Below are the code and all the weights of a small trained network. Each question names an input and a target symbol and asks about switching units off, where a switched-off unit gives its printed mean instead of its output.

import numpy as np


def w(rows, s, z=0):
    codes = np.array(rows[::2]) - 128.0
    scale = np.full(codes.shape[1], s)
    scale[-1] = z or s
    return codes * scale


def f(y):
    return np.maximum(y, 0)


def softmax(a):
    e = np.exp(a - a.max(-1, keepdims=True))
    return e / e.sum(-1, keepdims=True)


def log_softmax(a):
    a = a - a.max(-1, keepdims=True)
    return a - np.log(np.exp(a).sum(-1, keepdims=True))


def net(x, mask):
    ids = ['βγδελμπτφ'.index(c) for c in x.split()]
    T = len(ids)
    res = E[ids] + P[:T]
    u = 0
    for l in range(3):
        q, k, v = (res @ M[l].T for M in (Q, K, V))
        z = softmax(np.where(np.tri(T) > 0, q @ k.T / 4**0.5, -1e9)) @ v
        res = res + np.where(mask[u], z, O[l][:, -1]) @ O[l][:, :-1]
        u += 1
        y = f(res @ A[l][:, :-1].T + A[l][:, -1])
        res = res + np.where(mask[u : u + 12], y, B[l][:, -1]) @ B[l][:, :-1]
        u += 12
    return log_softmax(res[-1] @ U[:, :-1].T + U[:, -1])


Q, K, V, O, A, B = {}, {}, {}, {}, {}, {}
E = w([
[164,75,136,151],'β',
[167,202,134,167],'γ',
[113,157,115,120],'δ',
[177,162,148,61],'ε',
[113,159,116,117],'λ',
[100,84,119,83],'μ',
[111,159,115,119],'π',
[110,159,114,122],'τ',
[52,128,250,141],'φ',
],0.017)
P = w([
[80,146,25,118],'0',
[70,202,79,133],'1',
[69,210,111,141],'2',
[79,214,151,134],'3',
[93,211,181,118],'4',
[107,208,203,117],'5',
[110,200,220,108],'6',
[114,193,235,96],'7',
[118,188,251,91],'8',
],0.0026)
Q[0] = w([
[80,179,241,225],'L0H1',
[74,94,255,85],'L0H1',
[96,33,12,149],'L0H1',
[77,172,250,5],'L0H1',
],0.0071)
K[0] = w([
[104,146,226,237],'L0H1',
[2,97,170,82],'L0H1',
[136,22,64,134],'L0H1',
[3,199,157,59],'L0H1',
],0.0077)
V[0] = w([
[83,140,79,134],'L0H1',
[254,140,39,122],'L0H1',
[125,81,225,179],'L0H1',
[102,106,149,25],'L0H1',
],0.0089)
O[0] = w([
[87,119,47,174,113],'L0H1',
[254,81,119,86,1],'L0H1',
[73,129,235,180,164],'L0H1',
[75,153,128,29,177],'L0H1',
],0.009,0.0028)
A[0] = w([
[85,152,82,41,151],'L0N1',
[212,206,160,144,111],'L0N2',
[90,133,130,59,3],'L0N3',
[148,81,49,123,80],'L0N4',
[127,136,80,134,190],'L0N5',
[153,157,187,133,42],'L0N6',
[192,144,204,128,155],'L0N7',
[91,77,204,226,92],'L0N8',
[198,90,212,98,104],'L0N9',
[87,144,112,226,128],'L0N10',
[136,154,185,115,16],'L0N11',
[171,2,84,126,154],'L0N12',
],0.008,0.0032)
B[0] = w([
[130,54,167,192,239],'L0N1',
[171,164,188,175,191],'L0N2',
[97,98,178,254,170],'L0N3',
[91,203,87,58,143],'L0N4',
[148,140,113,81,166],'L0N5',
[143,143,30,177,158],'L0N6',
[119,104,185,228,198],'L0N7',
[68,106,218,174,254],'L0N8',
[86,12,146,171,186],'L0N9',
[123,151,200,65,206],'L0N10',
[178,116,71,159,159],'L0N11',
[196,124,22,50,183],'L0N12',
],0.0065,0.005)
Q[1] = w([
[38,134,231,253],'L1H1',
[94,187,93,98],'L1H1',
[22,88,181,198],'L1H1',
[30,148,221,161],'L1H1',
],0.0048)
K[1] = w([
[224,194,112,200],'L1H1',
[94,165,117,84],'L1H1',
[109,228,182,253],'L1H1',
[144,218,64,218],'L1H1',
],0.0061)
V[1] = w([
[117,17,147,71],'L1H1',
[209,206,184,131],'L1H1',
[35,24,82,118],'L1H1',
[111,166,163,2],'L1H1',
],0.0062)
O[1] = w([
[148,62,167,60,55],'L1H1',
[128,129,59,230,228],'L1H1',
[145,114,195,2,43],'L1H1',
[89,77,184,181,6],'L1H1',
],0.0066,0.0024)
A[1] = w([
[98,105,135,67,35],'L1N1',
[98,103,86,173,142],'L1N2',
[135,72,150,156,102],'L1N3',
[151,89,153,163,88],'L1N4',
[106,128,129,111,67],'L1N5',
[136,102,135,151,118],'L1N6',
[143,171,145,128,139],'L1N7',
[123,207,10,103,187],'L1N8',
[153,88,67,50,167],'L1N9',
[160,89,41,100,153],'L1N10',
[119,67,161,176,134],'L1N11',
[139,64,129,50,255],'L1N12',
],0.011,0.0072)
B[1] = w([
[123,147,96,209,149],'L1N1',
[156,166,105,148,194],'L1N2',
[49,119,86,156,172],'L1N3',
[94,104,75,136,166],'L1N4',
[123,133,169,167,138],'L1N5',
[125,132,105,162,155],'L1N6',
[182,117,117,86,163],'L1N7',
[170,35,124,194,199],'L1N8',
[208,168,164,69,192],'L1N9',
[143,220,254,34,170],'L1N10',
[105,102,103,175,226],'L1N11',
[194,89,69,148,255],'L1N12',
],0.0085,0.0093)
Q[2] = w([
[183,82,216,128],'L2H1',
[64,77,110,108],'L2H1',
[189,133,211,218],'L2H1',
[64,152,62,2],'L2H1',
],0.0054)
K[2] = w([
[132,204,254,95],'L2H1',
[117,56,103,113],'L2H1',
[75,175,188,134],'L2H1',
[162,125,36,97],'L2H1',
],0.0098)
V[2] = w([
[167,46,22,148],'L2H1',
[181,107,100,55],'L2H1',
[191,110,119,254],'L2H1',
[94,34,186,158],'L2H1',
],0.0048)
O[2] = w([
[146,179,215,172,48],'L2H1',
[161,105,187,254,1],'L2H1',
[198,152,166,88,224],'L2H1',
[177,120,76,110,244],'L2H1',
],0.0058,0.0077)
A[2] = w([
[73,2,167,26,94],'L2N1',
[125,139,162,243,207],'L2N2',
[170,228,214,94,174],'L2N3',
[166,157,113,220,65],'L2N4',
[200,27,71,157,52],'L2N5',
[7,179,59,156,108],'L2N6',
[129,14,181,175,178],'L2N7',
[226,94,191,92,254],'L2N8',
[223,34,70,119,45],'L2N9',
[172,230,242,68,119],'L2N10',
[191,128,39,178,72],'L2N11',
[23,143,49,77,104],'L2N12',
],0.0066,0.0064)
B[2] = w([
[166,48,143,156,167],'L2N1',
[108,119,62,124,195],'L2N2',
[164,112,163,75,173],'L2N3',
[111,91,163,91,166],'L2N4',
[67,160,136,103,203],'L2N5',
[181,153,137,136,211],'L2N6',
[102,126,110,180,190],'L2N7',
[165,115,86,163,252],'L2N8',
[74,160,117,74,208],'L2N9',
[114,186,213,9,162],'L2N10',
[103,114,163,115,199],'L2N11',
[165,130,155,140,215],'L2N12',
],0.012,0.014)
U = w([
[84,84,112,63,3],'β',
[80,212,63,84,89],'γ',
[79,143,146,85,89],'δ',
[254,130,118,111,174],'ε',
[80,147,148,85,90],'λ',
[167,68,60,206,206],'μ',
[75,149,149,82,107],'π',
[76,153,154,83,102],'τ',
[102,92,178,131,57],'φ',
],0.0091,0.006)

Each question gives the input, a string of symbols that net reads in full, and the target symbol t.
The units are the heads (4 rows each of Q, K, V and O) and the neurons (one row each of A and B). Each row of codes is followed by its name. A weight is (code - 128) times the scale printed after its matrix; where a second scale follows, it is the last column's (O, A, B and U).
mask holds one flag per unit, layer by layer, with each layer's heads first. A switched-off unit (its flag False) gives its mean, the last column of its rows in O or B, instead of its output. The means were averaged over made-up inputs and are rounded, as every weight is.
A unit's drop is (log p(t) with every unit on - log p(t) with that unit switched off) / (log p(t) with every unit on - log p(t) with every unit switched off).
The circuit of an input: a set's keep is (log p(t) with only the set's units on - log p(t) with every unit switched off) / (log p(t) with every unit on - log p(t) with every unit switched off). Starting from the 12 units with the biggest drops (on a tie, the unit counted first), units are removed one at a time, each time the one whose removal leaves the highest keep (on an exact tie, the one counted first), for as long as the keep stays at least 0.8.
units of the circuit, in order: the units of the circuit, biggest drop first
unit that matters most: the unit with the biggest drop
k most important neurons: the k neurons with the biggest drops, biggest first
top k neurons in layer l: the k neurons of layer l with the biggest drops, biggest first
input β δ μ μ τ τ π π, target μ: 2 most important neurons -> [L1N10; L0N12]
input β γ β β γ π δ, target ε: units of the circuit, in order -> [L0H1; L2H1]
input γ β π β φ λ μ, target γ: unit that matters most -> L2H1
input τ π γ β β λ π τ, target μ: top 2 neurons in layer 0 -> [L0N12; L0N1]
input γ ε β δ π β φ ε, target γ: units of the circuit, in order -> [L1H1; L2H1; L0H1]
input ε γ λ β τ, target ε: units of the circuit, in order -> [L0H1; L2H1]
input β γ ε β β λ, target ε: 4 most important neurons -> [L1N12; L0N9; L0N8; L0N7]
input ε π γ μ μ, target μ: units of the circuit, in order -> [L2N10; L1H1]
input μ γ β ε β π, target ε: units of the circuit, in order -> [L0H1; L2H1; L2N5]
input τ τ π μ, target ε: 3 most important neurons -> [L0N8; L1N9; L1N8]
input δ μ β γ φ β τ, target γ: units of the circuit, in order -> [L2H1; L1H1; L0H1]
input λ μ μ γ π ε τ φ π, target γ: units of the circuit, in order -> [L2H1; L0H1; L1H1]
input β ε β μ β π ε φ, target φ: 4 most important neurons -> [L2N1; L2N8; L0N8; L0N9]
input β ε ε, target μ: unit that matters most -> L0N1
input γ τ μ β γ, target μ: 3 most important neurons -> [L1N10; L0N7; L2N2]
input β τ φ ε φ, target μ: units of the circuit, in order -> [L2N10; L2N9]
input μ ε ε β β τ μ, target μ: 3 most important neurons -> [L0N3; L0N1; L2N10]
input β μ μ μ γ π β π, target μ: top 2 neurons in layer 0 -> [L0N12; L0N1]
input γ π β λ β μ γ, target μ: 3 most important neurons -> [L1N10; L0N7; L0N12]
input π μ δ, target ε: unit that matters most -> L1H1
input β μ τ τ τ, target μ: 2 most important neurons -> [L0N12; L1N10]
input β β π γ μ φ τ γ τ, target γ: 2 most important neurons -> [L1N8; L0N8]
input β μ μ μ φ μ γ λ, target γ: 3 most important neurons -> [L0N8; L1N8; L2N8]
input ε λ π γ λ λ λ, target μ: top 4 neurons in layer 1 -> [L1N9; L1N8; L1N10; L1N7]
input μ δ φ ε ε φ, target μ: 4 most important neurons -> [L0N8; L2N1; L0N10; L1N11]
input γ λ β μ π μ φ λ, target γ: 3 most important neurons -> [L0N8; L1N8; L0N2]
input β β μ, target ε: top 2 neurons in layer 0 -> [L0N8; L0N7]
